Below is a small trained network, with its code and all its weights. Each question gives an input and a target symbol and asks what happens when units are switched off, that is, made to give their printed mean instead of their output.

import numpy as np


def w(rows, s, z=0):
    codes = np.array(rows[::2]) - 128.0
    scale = np.full(codes.shape[1], s)
    scale[-1] = z or s
    return codes * scale


def f(y):
    return np.maximum(y, 0)


def softmax(a):
    e = np.exp(a - a.max(-1, keepdims=True))
    return e / e.sum(-1, keepdims=True)


def log_softmax(a):
    a = a - a.max(-1, keepdims=True)
    return a - np.log(np.exp(a).sum(-1, keepdims=True))


def net(x, mask):
    ids = ['ΓΔΛΞΦΩαβζηθπστψ'.index(c) for c in x.split()]
    T = len(ids)
    res = E[ids] + P[:T]
    r = res
    for j in range(3):
        rows = slice(4 * j, 4 * j + 4)
        q, k, v = (r @ M[0][rows].T for M in (Q, K, V))
        z = softmax(np.where(np.tri(T) > 0, q @ k.T / 4**0.5, -1e9)) @ v
        o = O[0][rows]
        res = res + np.where(mask[j], z, o[:, -1]) @ o[:, :-1]
    y = f(res @ A[0][:, :-1].T + A[0][:, -1])
    res = res + np.where(mask[3:11], y, B[0][:, -1]) @ B[0][:, :-1]
    return log_softmax(res[-1] @ U[:, :-1].T + U[:, -1])


Q, K, V, O, A, B = {}, {}, {}, {}, {}, {}
E = w([
[50,127,72,137,82],'Γ',
[115,114,111,113,77],'Δ',
[111,144,84,133,71],'Λ',
[67,145,66,173,84],'Ξ',
[107,175,94,120,96],'Φ',
[149,158,122,102,99],'Ω',
[152,119,85,72,28],'α',
[140,184,155,151,163],'β',
[136,173,106,22,88],'ζ',
[55,199,82,89,126],'η',
[247,104,186,121,89],'θ',
[201,29,135,192,40],'π',
[34,157,139,219,218],'σ',
[220,159,182,4,127],'τ',
[93,154,160,89,194],'ψ',
],0.016)
P = w([
[120,124,127,135,140],'0',
[93,90,154,120,123],'1',
[114,151,174,138,119],'2',
[153,176,98,150,162],'3',
[133,71,94,123,167],'4',
[93,59,210,119,113],'5',
[109,200,178,145,102],'6',
[159,186,35,150,177],'7',
[154,9,114,117,209],'8',
[90,87,254,131,99],'9',
[107,252,102,167,86],'10',
[146,123,6,104,160],'11',
],0.016)
Q[0] = w([
[193,130,46,136,164],'head 0',
[140,165,107,145,139],'head 0',
[172,41,5,104,221],'head 0',
[164,201,94,156,105],'head 0',
[170,119,157,179,131],'head 1',
[123,81,142,85,151],'head 1',
[96,102,179,151,162],'head 1',
[119,165,192,109,61],'head 1',
[157,187,115,147,105],'head 2',
[91,96,181,113,109],'head 2',
[132,85,77,114,138],'head 2',
[134,108,120,111,159],'head 2',
],0.025)
K[0] = w([
[43,85,206,110,93],'head 0',
[110,74,133,95,133],'head 0',
[80,196,254,143,31],'head 0',
[89,12,146,89,167],'head 0',
[182,118,198,209,115],'head 1',
[142,79,152,76,150],'head 1',
[71,81,168,150,162],'head 1',
[97,171,207,116,45],'head 1',
[82,142,228,132,77],'head 2',
[145,51,101,105,198],'head 2',
[179,184,111,160,141],'head 2',
[131,160,81,139,106],'head 2',
],0.018)
V[0] = w([
[165,191,42,79,96],'head 0',
[42,69,82,167,137],'head 0',
[169,178,116,249,114],'head 0',
[81,193,139,130,208],'head 0',
[118,75,110,125,136],'head 1',
[143,132,166,198,149],'head 1',
[135,139,149,176,66],'head 1',
[115,135,154,133,91],'head 1',
[133,189,142,90,113],'head 2',
[109,156,197,174,127],'head 2',
[85,169,114,132,80],'head 2',
[161,127,158,144,68],'head 2',
],0.016)
O[0] = w([
[152,230,24,189,65,145],'head 0',
[88,59,99,27,12,253],'head 0',
[219,136,43,38,254,149],'head 0',
[28,205,131,69,166,59],'head 0',
[154,94,164,128,97,123],'head 1',
[106,74,120,48,156,74],'head 1',
[194,132,123,111,205,195],'head 1',
[129,115,115,158,172,161],'head 1',
[156,229,116,101,127,136],'head 2',
[130,154,92,100,242,141],'head 2',
[118,176,34,161,133,254],'head 2',
[241,128,90,115,153,167],'head 2',
],0.0099,0.0055)
A[0] = w([
[67,161,166,96,161,253],'neuron 0',
[164,49,201,138,151,156],'neuron 1',
[178,206,209,126,84,91],'neuron 2',
[42,73,70,190,183,102],'neuron 3',
[146,126,218,150,55,144],'neuron 4',
[93,96,210,115,44,104],'neuron 5',
[73,66,232,137,118,76],'neuron 6',
[171,137,148,254,149,57],'neuron 7',
],0.0078,0.0051)
B[0] = w([
[120,125,150,245,165,182],'neuron 0',
[21,162,125,164,117,184],'neuron 1',
[59,101,101,71,153,167],'neuron 2',
[137,118,144,53,127,186],'neuron 3',
[131,170,155,184,179,174],'neuron 4',
[164,66,193,131,125,170],'neuron 5',
[192,195,106,164,124,145],'neuron 6',
[161,111,135,28,94,251],'neuron 7',
],0.011)
U = w([
[49,64,172,66,66,80],'Γ',
[90,78,122,155,109,153],'Δ',
[104,93,57,160,131,107],'Λ',
[62,79,48,47,124,86],'Ξ',
[84,127,71,132,132,125],'Φ',
[100,134,113,95,128,146],'Ω',
[153,117,99,135,68,82],'α',
[99,122,82,127,177,199],'β',
[70,165,151,78,78,51],'ζ',
[34,137,93,130,103,69],'η',
[164,96,158,61,153,255],'θ',
[140,2,80,166,158,162],'π',
[31,87,152,56,152,145],'σ',
[91,159,197,29,107,105],'τ',
[68,116,165,131,125,248],'ψ',
],0.0063,0.0029)

Each question gives the input, a string of symbols that net reads in full, and the target symbol t.
The units are the heads (4 rows each of Q, K, V and O) and the neurons (one row each of A and B). Each row of codes is followed by its name. A weight is (code - 128) times the scale printed after its matrix; where a second scale follows, it is the last column's (O, A, B and U).
mask holds one flag per unit, heads first, then neurons. A switched-off unit (its flag False) gives its mean, the last column of its rows in O or B, instead of its output. The means were averaged over made-up inputs and are rounded, as every weight is.
A unit's drop is (log p(t) with every unit on - log p(t) with that unit switched off) / (log p(t) with every unit on - log p(t) with every unit switched off).
The circuit of an input: a set's keep is (log p(t) with only the set's units on - log p(t) with every unit switched off) / (log p(t) with every unit on - log p(t) with every unit switched off). Starting from all 11 units, units are removed one at a time, each time the one whose removal leaves the highest keep (on an exact tie, the one counted first), for as long as the keep stays at least 0.8.
units of the circuit, in order: the units of the circuit, biggest drop first
top k neurons: the k neurons with the biggest drops, biggest first
which heads matter: for each layer, one digit per head in row order, 1 if its drop is at least 0.15 and else 0, layers parted by /
input σ σ Ξ Γ, target σ: units of the circuit, in order	[head 0]
input π Ξ ζ π Ξ Ξ π, target Ξ: units of the circuit, in order	[head 0; head 1]
input Ξ Δ Λ θ α ψ Γ π, target ψ: which heads matter	100
input Γ θ Ξ Ξ, target θ: units of the circuit, in order	[head 0; neuron 7]
input α ζ α Ξ θ Ω α π Ξ ζ, target π: units of the circuit, in order	[head 0; head 2]
input π π η θ Ξ α, target θ: top 2 neurons	[neuron 7; neuron 0]
input Δ ψ α Ξ β η Ω Λ, target η: units of the circuit, in order	[head 0; head 2; neuron 7]
input θ Ξ Φ Δ Ξ π θ Γ Ξ π π, target π: which heads matter	001
input α Δ Ξ Δ ζ η Γ, target ζ: which heads matter	100
input π Ξ τ Ω π Ξ Ξ τ, target Ξ: units of the circuit, in order	[head 2; head 0]
input σ η Δ Ξ, target η: which heads matter	101
input α Ξ Γ Γ Ω Δ α Ξ Ξ β Λ, target Ξ: units of the circuit, in order	[head 0; head 2]
input Γ Ξ Γ θ θ Λ, target θ: units of the circuit, in order	[head 0; neuron 7]
input Γ θ ψ θ Δ, target ψ: units of the circuit, in order	[head 0; neuron 0; neuron 7]
input σ Λ π, target σ: top neuron	[neuron 1]
input ψ ζ α τ Δ ζ, target τ: which heads matter	110
input Λ Ξ α η Ξ, target α: units of the circuit, in order	[head 0; neuron 7]
input Γ Ξ Γ ζ τ, target Γ: which heads matter	110
input Γ Ξ Δ Δ Ξ Ξ α, target Ξ: which heads matter	101
input Ξ Φ ψ Ξ θ ζ η Φ Γ η π, target Γ: which heads matter	100
input Ξ θ Γ, target Ξ: units of the circuit, in order	[head 0]
input β ψ α α Ξ Γ Γ Ξ Ξ α Ξ Γ, target α: which heads matter	111
input Φ Ξ Ξ Γ π π α Γ Δ, target α: units of the circuit, in order	[head 0; neuron 7; head 1]
input θ β β α Λ θ π, target π: units of the circuit, in order	[head 1; neuron 7]
input Λ σ θ Δ α Δ π β Ξ Γ, target β: top 2 neurons	[neuron 0; neuron 7]
input ψ Ξ Δ Δ Ξ Ξ α Ξ, target Ξ: which heads matter	101
input Ξ Ξ Γ π θ θ β π Γ π Δ, target Γ: units of the circuit, in order	[head 0]
input θ η Ξ Ξ η Ω Δ Γ τ τ Ξ, target τ: top 2 neurons	[neuron 7; neuron 2]
input Ξ Δ α π Ξ Ξ τ, target Ξ: units of the circuit, in order	[head 0; head 2]
input Γ Ξ Γ Δ θ, target Γ: which heads matter	110
